The symbols move the items like this.
*: Lif->Bor, Zet->Baz, Mol->Kur, Kod->Mup, Dem->Kuv, Fef->Zus, Muv->Sen, Sut->Kef, Ger->Pez, Pof->Zut, Kif->Gen, Ven->Zad, Biz->Mol, Zut->Dat, Dun->Vul, Div->Nev, Soz->Dez, Rim->Mag, Mok->Tep, Puz->Miv, Lar->Luf, Fir->Ven, Zil->Kar, Vod->Ket, Ser->Nat, Bel->Pes, Kef->Pag, Baz->Bos, Kar->Zas, Lal->Rep, Bov->Pas, Zas->Puz, Kig->Foz, Tun->Mub, Zus->Gal, Gal->Sut, Zep->Nep, Nos->Pog, Rir->Tok, Vul->Dof, Vib->Rim, Tet->Ler, Nek->Dem, Dat->Gom, Dok->Vep, Tel->Git, Vas->Pum, Mag->Bil, Fup->Pof, Mal->Tav, Bos->Dok, Zat->Rad, Mup->Rup, Vup->Seb, Kur->Diz, Fov->Zit, Sig->Lop, Muz->Lur, Nuf->Des, Gen->Vup, Lel->Rem, Luf->Mal, Rep->Zim, Sem->Dos, Diz->Bel, Zim->Ger, Kof->Tos, Lur->Kod, Fip->Zed, Fuz->Biz, Zit->Dol, Dez->Kop, Gom->Zet, Zul->Zil, Sus->Tul, Tep->Zul, Dof->Zop, Zed->Vod, Vep->Kif, Gik->Kel, Lut->Lar, Rem->Zar, Kuv->Fir, Mib->Vus, Laf->Nuf, Gon->Fup, Des->Fov, Rin->Lif, Bam->Lal, Nep->Fef, Tok->Nek, Sen->Laf, Git->Riv, Zad->Reb, Nez->Zat, Zar->Mok, Nat->Mun, Dos->Lis, Pas->Sig, Ler->Gik, Dol->Ser, Lis->Sus, Vus->Muz, Pum->Bov, Kop->Zok, Bot->Zep, Nev->Nez, Kel->Lut, Bor->Tun, Zok->Bot, Seb->Tel, Mub->Kig, Rup->Bam, Rad->Lel, Bil->Soz, Ket->Gon, Pes->Tob, Tob->Muv, Lop->Von, Von->Rir, Tav->Vib, Tul->Rin, Pez->Div, Pag->Kof, Miv->Dun, Riv->Fuz, Tos->Vas, Pog->Mib, Reb->Fip, Mun->Bal, Zop->Sem, Foz->Gar, Bal->Nos, Gar->Tet
§: Lif->Zil, Zet->Kuv, Mol->Gom, Kod->Nuf, Dem->Sut, Fef->Lar, Muv->Kif, Sut->Tav, Ger->Mun, Pof->Rir, Kif->Fip, Ven->Kof, Biz->Dat, Zut->Tok, Dun->Nev, Div->Nos, Soz->Foz, Rim->Tun, Mok->Rup, Puz->Pez, Lar->Sus, Fir->Pag, Zil->Rep, Vod->Pas, Ser->Biz, Bel->Bos, Kef->Vib, Baz->Fir, Kar->Zim, Lal->Dol, Bov->Kop, Zas->Ger, Kig->Miv, Tun->Zas, Zus->Luf, Gal->Mal, Zep->Kel, Nos->Bel, Rir->Fef, Vul->Nez, Vib->Bor, Tet->Dof, Nek->Gal, Dat->Nek, Dok->Zad, Tel->Gon, Vas->Soz, Mag->Mub, Fup->Von, Mal->Rin, Bos->Ven, Zat->Vus, Mup->Des, Vup->Vod, Kur->Zet, Fov->Git, Sig->Bot, Muz->Sen, Nuf->Seb, Gen->Zed, Lel->Lur, Luf->Tul, Rep->Ser, Sem->Lel, Diz->Baz, Zim->Nat, Kof->Mag, Lur->Laf, Fip->Pum, Fuz->Zut, Zit->Riv, Dez->Gar, Gom->Dem, Zul->Lal, Sus->Mok, Tep->Bam, Dof->Zat, Zed->Bov, Vep->Reb, Gik->Sem, Lut->Lis, Rem->Kod, Kuv->Kef, Mib->Tob, Laf->Vup, Gon->Lop, Des->Tel, Rin->Zul, Bam->Zit, Nep->Lut, Tok->Zus, Sen->Gen, Git->Fup, Zad->Tos, Nez->Mib, Zar->Mup, Nat->Mol, Dos->Rem, Pas->Zok, Ler->Zop, Dol->Fuz, Lis->Zar, Vus->Muv, Pum->Dez, Kop->Tet, Bot->Gik, Nev->Pog, Kel->Dos, Bor->Kar, Zok->Ler, Seb->Ket, Mub->Puz, Rup->Fov, Rad->Muz, Bil->Kig, Ket->Sig, Pes->Dok, Tob->Vep, Lop->Zep, Von->Nep, Tav->Lif, Tul->Tep, Pez->Bal, Pag->Rim, Miv->Div, Riv->Pof, Tos->Bil, Pog->Pes, Reb->Vas, Mun->Kur, Zop->Rad, Foz->Dun, Bal->Diz, Gar->Vul
$: Lif->Dat, Zet->Kar, Mol->Lif, Kod->Bot, Dem->Rep, Fef->Fov, Muv->Gar, Sut->Ser, Ger->Kef, Pof->Mok, Kif->Vul, Ven->Pez, Biz->Rin, Zut->Tep, Dun->Zad, Div->Kof, Soz->Pes, Rim->Kur, Mok->Von, Puz->Fir, Lar->Git, Fir->Ger, Zil->Nek, Vod->Rad, Ser->Mal, Bel->Mub, Kef->Nat, Baz->Zas, Kar->Dem, Lal->Zus, Bov->Vus, Zas->Kuv, Kig->Bos, Tun->Zet, Zus->Zit, Gal->Dol, Zep->Nuf, Nos->Mag, Rir->Rup, Vul->Reb, Vib->Mol, Tet->Kif, Nek->Lal, Dat->Zul, Dok->Miv, Tel->Dos, Vas->Pog, Mag->Diz, Fup->Zar, Mal->Fuz, Bos->Puz, Zat->Pum, Mup->Zep, Vup->Zop, Kur->Bor, Fov->Lut, Sig->Lur, Muz->Kop, Nuf->Gik, Gen->Dof, Lel->Pas, Luf->Riv, Rep->Gal, Sem->Vod, Diz->Tun, Zim->Sut, Kof->Bal, Lur->Zok, Fip->Nez, Fuz->Tul, Zit->Lar, Dez->Tob, Gom->Zil, Zul->Tok, Sus->Fup, Tep->Rir, Dof->Fip, Zed->Zat, Vep->Dun, Gik->Vup, Lut->Tel, Rem->Sig, Kuv->Zim, Mib->Soz, Laf->Ler, Gon->Rem, Des->Kel, Rin->Zut, Bam->Fef, Nep->Des, Tok->Bam, Sen->Tet, Git->Lis, Zad->Div, Nez->Vas, Zar->Lop, Nat->Tav, Dos->Ket, Pas->Muz, Ler->Gen, Dol->Luf, Lis->Gon, Vus->Dez, Pum->Mib, Kop->Muv, Bot->Laf, Nev->Tos, Kel->Seb, Bor->Gom, Zok->Sen, Seb->Sem, Mub->Baz, Rup->Nep, Rad->Bov, Bil->Bel, Ket->Lel, Pes->Kig, Tob->Foz, Lop->Kod, Von->Mup, Tav->Biz, Tul->Pof, Pez->Pag, Pag->Mun, Miv->Ven, Riv->Sus, Tos->Nos, Pog->Bil, Reb->Nev, Mun->Vib, Zop->Zed, Foz->Dok, Bal->Rim, Gar->Vep

The rows follow the links: the fewer symbols apart two items are, the more alike their rows tend to be.

Each row is also shifted at random along 9 hidden directions that mean nothing.

Row, then item:
[ -59   -1  -29  -33   11   21  -58 -115    3    6  -41   66    6   53  -40  -14   -8   10  -12   -2   -4   22  -19   48   19   77    6   33   43  -28  -16   71   29   19   55   -4  -18  -82   -4  -26    8   47   23   14   28   58    7   20   -2  -18  -20  -19   25  -41   -5   13  -44   -5   71    6    7  -29]: Tav
[ -37  -15   44   23   45    4  -31  -40   46   36   42   11  -24   50  -11  -15    5   20   55  -27  -65   14  -30    9    5    2  -16   53  -10  -12  -21   15   52  -53   32  -11    4   -9    3   58   -8    1   12   19   12   30  -18   72   34   54   -8    0    8  -18  -66  -15   -6  -61   30   32   18   17]: Nep
[ -56  -65   -6   16  -31   -6  -67   -3  -50   94   -1  -66  -14    9  -64  -28  -12   -2   37  -53  -19  -18   -3   97  -19   40   -9  -44  -22   35   20  -37   53  -28    9   -1    5  -18   17   51   35  -30  -29   26   68  -20   10  -31   34   36  -15    1  -20   23  -41   63  -66   29    5   15  -60    9]: Gon
[-120   22   -8    4  -12   41   42  -44  -11  -14  -11   13  -13  -17   -2  -10  -12    7   40   -5   -5  -25   -1  -84   10    5    6   24  -25   -9   31   23   40  -12   25   12   18    2   29  -20   -6   10  -18   54  -30  -13   13   11   12  -20  -21    6    7  -46    6   -7   29  -12    0   15   19   40]: Rem
[   9   -5   20   22    3  -17  -27   -7   38    5    9  -50   -4   28   32   15   27  -18  -28   -5   -4  -13   20   18  -12   11   10   28   -9  -12  -56   32   -1   -1   -9   -5   33  -12  -17   32   12    8    9   -8    0   10   -7    0  -28   28   19   16    2   38   14   -3  -33   -6   15   -9   10   -4]: Mag
[   8   26   15  -14   32   -2   -4   25   45   -5    8  -29   -2   11   36    2   29   -7  -15   45  -34   31   15  -36   13  -42   51   30   11  -41  -25    6  -44   -8  -27   -1    0   22   -8   16   -8   11   21  -12  -44   18   -1   23    3   -8    3    0    7    9   48  -26   13  -43  -20   -8   46  -25]: Pag
[ -40   -5   37   49  -16  -10   27   -1    7  -13   31   -6  -21  -20   31    0    7   -5   19  -42   14  -52    5  -44  -26   26  -32   36  -25  -20  -31   17   40  -12   -2    8   54    0    3   34    3    3   -5    6  -37  -37  -29  -41  -16   34   -1   27  -37   14  -12  -32   -5   -4  -19   22   -2   34]: Zat
[ -15  -13  -24   27  -22   21   12  -19   16  -17   19   75  -16   18  -15   40    4    9   27  -37  -17   -6  -19   23   -5   51  -54   15    9    5   -2  -18   44  -35   21    6  -11  -18   23    7  -45  -10  -42    0   17  -12  -10  -21  -25   12    9   -1   -3    5  -20   23    2    1   24   13  -38   15]: Gik
[ 112  -11   19   22   27  -28    0   16   12  -45   -4   27   12   15   10    8  -16   18   18    5    0   23  -15   -6   -3  -43  -32  -31   -3   85   13  -40   11  -32   26  -15  -30   21  -12    6   -8  -32   12    1   51   27   -7   45   15   33   32   -3   23  -14  -56   16   41    4   23    6  -21    6]: Fup
[-171   38  -12   59  -26   34   17   65   83  -63   95  -26   -8   25   51    7   46   -1  -18    6  -28  -65   38  -51   54   62   20    7   38  -44  -16  -22  -18  -76   39   21  -15   -9  -15  -27  -51    0  -48   20  -33   15  -26  -24  -33   -5   56  -19   -8   12   41   59  -15   -5    7  -35  -13   10]: Kof
[  -2   -2    3   23  -22   22   33   -2   23   22    1   10  -44  -18    8   55   -4    4   22  -40  -19  -32  -22    3  -20   -3  -34   33  -28  -18   12   -3   25   -6  -46    9   38   22   22  -15  -37  -13  -45   -5  -39  -31   15  -28  -24  -19  -17    5   -8   41    5  -22    5  -30  -20   17   -2   36]: Bot
[ -76  -21  -21  -36  -25   -1   -1   -8  -32   73   27  -25   35    2  -43  -30   -7  -14   26    3   12   10  -10   62   10   10   19  -13  -20    9   -8    3   41  -10   -4   -3  -12   20   26   44   22   23  -31  -10   62  -13   -3   34   12   34  -18    9   21   -5   -6   52  -41    5  -10   -1   -9   26]: Zed
[ -12   35  -23   28   -5   63   16   10   -1  -18   64  -20   -3   15  -24   -6  -16    5  -19  -41    3  -46   20  -21   57   45  -11  -54   18  -21   52  -14  -16   10   73   11  -41  -56  -11  -50    1  -35  -13   55  -13   -3    6   50   -5  -30   30  -28  -21  -58  -26    6   -1   55   43  -34   -7   11]: Zit
[ -42   10    3   35  -23   43    8   18   -7   37   54  -86  -31   -7  -18  -12  -12    8   20  -64  -13  -63   24  -26   25   38    1  -31  -26  -38   22   -6   18  -10   27   15   16  -30    9   23   17  -35  -29   54  -30  -36   -1    9    2   10   -1  -14  -37  -25  -24  -14  -29   29   -1  -14   -8   32]: Dos
[-102   40   -5  -30    3   21  -12  -68   20  -64  -90   43  -41  -15   36  -15  -14   42  -16   21   -4  -28   17 -117    7   57   31   65   24  -78    4   92  -27   26   24   18   55  -51   -8  -71  -27   44   32   34  -89   27   14  -68   -2  -64  -34  -43   -1  -31   26  -76   16  -48   20   10   47  -32]: Dem
[ -32   17  -35  -57  -16    6   39   19  -13   -6    0   28   31  -16  -25   -2  -17   19   25   29   21   36  -18  -15   25  -18    6  -45    9   18   23  -14    5  -17   -1    2  -45   24   17  -14   -1    4  -40  -21   19    7   -5   37    0    1  -22  -26   38  -51    4    9   22   10  -20  -23   -4   17]: Ler
[ -48    4  -36  -14  -15   44    0  -60   21   19    9   49  -12   33  -21   10    1   10   38  -22  -36    1   -6    6   14   69   -1   55   -2  -42  -18   31   51  -14   27    6    4  -29   42   39  -51   27  -27   25   19   -6    6   16  -15   15   -8   -7   14  -10   -7   15   -8  -34   41   15    5   13]: Sig
[  58  -30    5   74  -11    3  -12   24    0   -8   44  -14  -11   24  -21   37   -8  -10  -17  -56    7  -39   -7   66   -4    4  -73  -59   -5   76   37  -58   12  -11   36   -8  -32  -18  -20  -37    5  -64  -20   14   47   -4    2   23  -16    6   41    6  -13   13  -61   42   -7   64   39  -14  -57   23]: Fef
[   4   21   28   25   16   -1   17   55   18  -28   30  -20  -11  -14   58  -21   18  -15  -31   26  -16  -44   40  -50    0  -18   22   42   -5  -29    5  -10  -62   14   -4    1   29   33  -14  -23  -45    8   34    8  -28  -21    7  -23   12  -25   36    3  -27   49    6  -12   31  -37  -10    2   32  -19]: Bor
[ -26    2   20   35   -4  -32   -4  -22   -4  -89  -41    8   -3   -7   45   -4    8    6  -28    3   42  -26   34  -77  -25   36  -17   11    1   12  -36   42   -2    7   33    3   39  -37  -24   -9   23    5   34   11  -30   -1  -25  -62  -28   16   11    9  -17  -17    0  -37   13   27   14   -8   -8  -13]: Bos
[   0   -4   59   36   20   -5   31   28    3   39   32  -67  -17  -25   16  -10  -11  -11   37  -20  -16  -23  -23  -28  -14  -88   -6    9  -55   29   26  -26   19  -15  -29   -6   31   60    2   13   21  -23    0   21  -20  -15    9   48   39   12   -5   30   -4    9  -28  -17   20  -27  -37   27   25   54]: Tel
[ -27    1  -15   12  -26   22   13   44   38   25   39  -39  -27   10   -1   46    5   16   23  -20  -36  -17    1   11    8    8  -13  -10  -21  -18    1  -20   12  -43  -19    9    2   23   15   13  -30  -32  -61   -8   -6  -14    3   12  -27   14   -6  -24    9   21   -7   -4   -4  -15   -9  -22  -12   26]: Lur
[  68   66    1  -22   -6   42  121   41   12   16   93   24   45  -52    4    2  -20  -23   -9   -8   61  -21  -39   -2   52  -55    1  -19    7  -28   22  -11   -6   44  -44    8  -32   47    3  -32  -11   33  -32  -32  -37  -16   -2   68  -14  -33   11   21    7  -22   33    4    5    4  -50    0   38   60]: Tet
[  79   28    7  -18   34    4  -17    7   46    0   25   -1    4   27   15   -3   22   -1  -24   11  -26   35    7   -5   28    5   35   18   39  -68  -41   21  -34   12   -7    2  -16  -26  -18   41   -4   14   30  -22  -40   22  -15   24   -7    5    8  -11   -9   -8   35  -36  -16  -18    3   -9   33  -42]: Fir
[ -51  -21  -11  -28  -21  -27  -34   44  -18   25   -9  -62   -4    2   -1   -9   15   10   -5   18  -12   16   39    3  -13   26   26  -17   -7  -32  -27    0  -27  -19  -17    6   12    5    4   47   20  -14   -9  -25   -4  -25  -16  -38   -8   28  -22  -25  -16   14   10  -27  -17    6  -26  -31  -11  -33]: Dun
[ -74   -3  -43  -50  -10   31  -63   -7  -30   66  -28  -89   -7   18  -34  -55   -7    9   10   17  -45    1   46    8   29   40   87  -13   -8  -40   27   12  -21    4   26    8    3  -22   26   27    0    4    5   63   27   -1   41    3   42  -15  -13  -38    4   -7   17   33  -33  -11   23  -13   10  -37]: Tok
[ 102    7  -26   -6  -26   19  -11   16  -35   -7    5    1   -4  -17  -26  -39  -29   29   16  -50   15  -33   29  -19   24   86    5  -48   18  -33   11  -15    4   17   45   18   -3  -60   13   51  -16  -18    3   40    8  -29   -3  -54    6   17   13  -33  -42  -24  -27    1  -20   37   17   -2  -33  -24]: Kel
[  60   -5   28   28   30   -8  -18    8  -14  -13  -10   22  -25  -14    7  -33   -4    5   10  -13  -21   -7    1  -23  -11   -3   -2   10   15   -8   18  -26  -19    8   12    2   10  -14  -10    8  -10  -15   47   22  -22   -9    1  -42   44  -12    9    4  -44    9  -16  -18   15  -13   -6   35   -1  -28]: Fuz
[  36   22   22   28   20    6   55   -3    1  -38   21   35   21  -19   23   20   -6  -34  -48   15   47  -19  -26    6    2  -70  -30   -1    3   49   38   -8  -27   47   -8  -12  -17   27  -30 -105    5    7   20  -12   -9   12   13   41   -4  -58   29   36    9    6    5   10   31   21   -1    1   17   27]: Mol
[  60   18    2  -10   -2   -1    2   32   19  -23  -54  -87  -21   -8   40   23  -20   20   -5   31  -16  -21   38  -73   -7  -57   30   -5  -51   30   25    9  -39    0  -13    1   39   47    3  -25  -31  -26    1   33    3    4   47   24   -1   -9   11  -26   39   22  -11  -24   50  -32   12  -22   28    7]: Lar
[  51  -15  -16    0   -4  -35   24   24    1  -50  -12   97   26   -7   10   35   22   -7    1   31   16   50  -18   20  -29  -20  -29    1   26   41  -23  -45   -3  -15  -31   -4  -33   35    7    7  -29    3  -10  -58   23   -6  -22  -37  -25   11   14   18    6   24   26   24   35    5  -21    7  -29  -16]: Reb

From each start, follow one symbol. Which item do you reach?
Answer with the item's name.
start [-174   -3   28   38   -4    9   -9    9   22   19   18  -85  -31   10   33    3   20  -22  -19   16  -32  -55   29  -23   -5  -22   24   41  -38  -10   17   16  -20  -15   -3   -4   48   30   -9  -53   -1    2   -5   31  -20   -5   23    8    8  -28    3    6    0   42    7   12   -4  -30    1   -8   29   20]
$	Tav
start [ -73  -28   31   81    3  -27   -4   71   -4  -45   38   -9  -16   -8   39   -7   33  -25  -22   10  -14  -53   34   -7  -30   -8  -26    7   -2   38   23  -67  -36  -27   12   -5   11   31  -22  -35  -23  -26   17   12   10  -30  -10  -65   15   -9   49   23  -45   63  -13   42   25    7  -10    6  -34   -9]
§	Bor
start [ -64   -6    8   13   14   24  -23    8  -14   45   24  -70   -8   14  -20  -33    4  -11    7   -4  -38  -10   14    5   19  -15   33  -14  -13   -1   36  -19   -8  -11   22    0  -12   -1    4    1   20  -18    8   48    8   -2   19   36   43  -10    4    2   -9   -9   -6   26  -10    2    5   -1    8    0]
§	Tok
start [-112  -37   -3   47   -8    4  -50   18    7   23   60  -29   -4   45   -5  -16   31  -27  -23   -2  -32  -46   30   74    3   51   -1   15    5    4   -3  -25   -5  -25   39   -8   -5  -11   -6   -6  -19   -2   -3   21   61   -2    2   -8    9    6   42    5  -18   56  -22   82  -38    4   41   -5  -29  -11]
§	Nat
start [  91   14   46   32   45  -20   24    7   37  -20   24   16    7    4   31   36   22  -30  -27    9    8   33  -30    5  -12  -80  -20   19   11   14  -24   -6  -17   12  -40  -13  -15   23  -32  -15   26   -5   29  -41  -45   25  -15   41  -12   -9   13   43   -2    5   29  -31   16    0  -23    9   24    8]
§	Fir
start [  78  -13   11  -17   24  -24  -37  -10  -14   13  -36   31  -11   -7   -7   -7    9   -2  -22    1   -2   39   -6   28  -19    6    4    9   34  -39  -22    9  -33   37  -28    1   -1  -30  -16   15   23    7   44  -35  -37    3   -9  -49    7  -15  -22    1  -34   10   24  -47  -18    1  -19   16    5  -55]
*	Mub
start [ -69   18    6  -26   -5   28    6  -15   -7   48  -11  -55  -20  -18   -2  -35  -20   16   45    0  -29  -19    7  -57   11   -5   46   25  -37  -40   20   27   18   -5   -6   11   39   16   29   27   -1   15   -4   46  -28  -14   26   14   35   -3  -34  -11    6  -17    2  -22   -4  -47  -17   18   39   23]
$	Kod
start [  50   -5   -8   21    5  -26  -42   10   24  -54   -9   -2   17   37   25    8   29   -4  -25   14    0   16   31    1   -1   31    8  -13   25   19  -51   -5  -11  -22   29   -2  -16  -30  -19   36    2   -8   19   -2   24   26  -19  -20  -27   38   41    2    4    6   16   24   -6   22   32  -20  -25  -37]
$	Pag
start [  91  -22   17    4   19  -38  -33   55  -20    4   -9  -22    0   -8   25  -24   20  -15  -28   31  -12    9   34   19  -28  -16   23    8    1   -3  -13  -34  -59   23  -26   -7   16   23  -12   33  -15   -6   48  -15   15  -23    2  -49   22    8   25    7  -33   61    5   -2    9  -10  -13    8    0  -54]
§	Zet
start [ 124  -13  -24  -37   11  -21  -61   -8    3    5  -66    8    8   14   -8   -7  -13   16  -19   22   -5   32   -1   50    2    2   28  -19   34   21   -5   -4  -21   16   -9   -5  -13  -19  -14    2  -13    9   25   -8   40   46   26  -24   12   -9   11  -25   25   25    9   32  -21  -10   22    4  -14  -49]
*	Mol
start [  10   17   30   47   36   17   24  -50   39  -66   14   80  -22   23    8   24  -12   21   21  -29  -10   -6  -35  -54    5   -5  -61   25    9   19   14   17   30  -17   55  -10  -12  -28  -17  -42   -8  -15   15   19  -26   28  -20   54   -1   -1    4   -1    4  -57  -57  -48   44   -7   42   15   12   28]
*	Tep
start [  46    1  -33  -20  -23   13  -27   24  -41    2  -11  -65   15    0  -20  -51  -24   23   21  -10    1  -15   54  -33   21   53   40  -60  -13    9   12  -14    5   -6   55   10   -7  -28   21   68    2  -20    2   60   49  -18   10   -7   20   41   20  -31   -4  -30  -26   32   -6   31   28  -19  -25  -17]
§	Kel
start [  34   -2   69   19   47  -19  -33  -61   33   18  -55  -40  -48    4   25   22  -11    8  -11  -21  -13   -3  -26  -22  -32  -49  -11   52  -26  -16  -21   70    2   25  -27  -13   64  -17  -33  -19   47   -2   49   -2  -68   31   10   19    5  -11  -36    9    0    5  -17  -97   -7  -37    3   21   48    6]
$	Gal
start [-144  -12   -9   43  -30   15   15    0   37    6   41  -14  -11   22    8   49   38  -22   12  -12  -22  -14   -6   16   -8   12  -18   24  -14    7  -23   -9   40  -58  -12    2    5   18   15    7   -5   -5  -61   -5    0  -10  -11    1  -37   16    4   25   10   24   31   39  -13    0   -8   -8  -21   41]
§	Vul
start [ -29   15   11  -15   -5   12   39  -10  -28   40   55  -39   32  -12  -26  -23  -17  -13   11  -25   40   -7  -15    0   20  -10   -4  -28  -25   -6    0   22   32   18   10   -1   -7   -2    2   22   61    6  -12   -2    0  -15  -18   69    3   26  -22   14    1  -57  -15  -22  -21   35  -19  -14   16   43]
§	Kop
start [ -31   20  -42  -22  -50   10  -25   44   -6  -25   -1  -37    2  -17   11  -26    0   20  -46   -7   29  -56   62  -20   29  114   35  -42   41  -73  -18   19  -44   15   23   25   14  -59  -13    0  -14    9  -15    5  -20  -13  -11 -100  -34  -12   11  -53  -31    6   28    9  -51   34    3  -44  -23  -44]
$	Mag
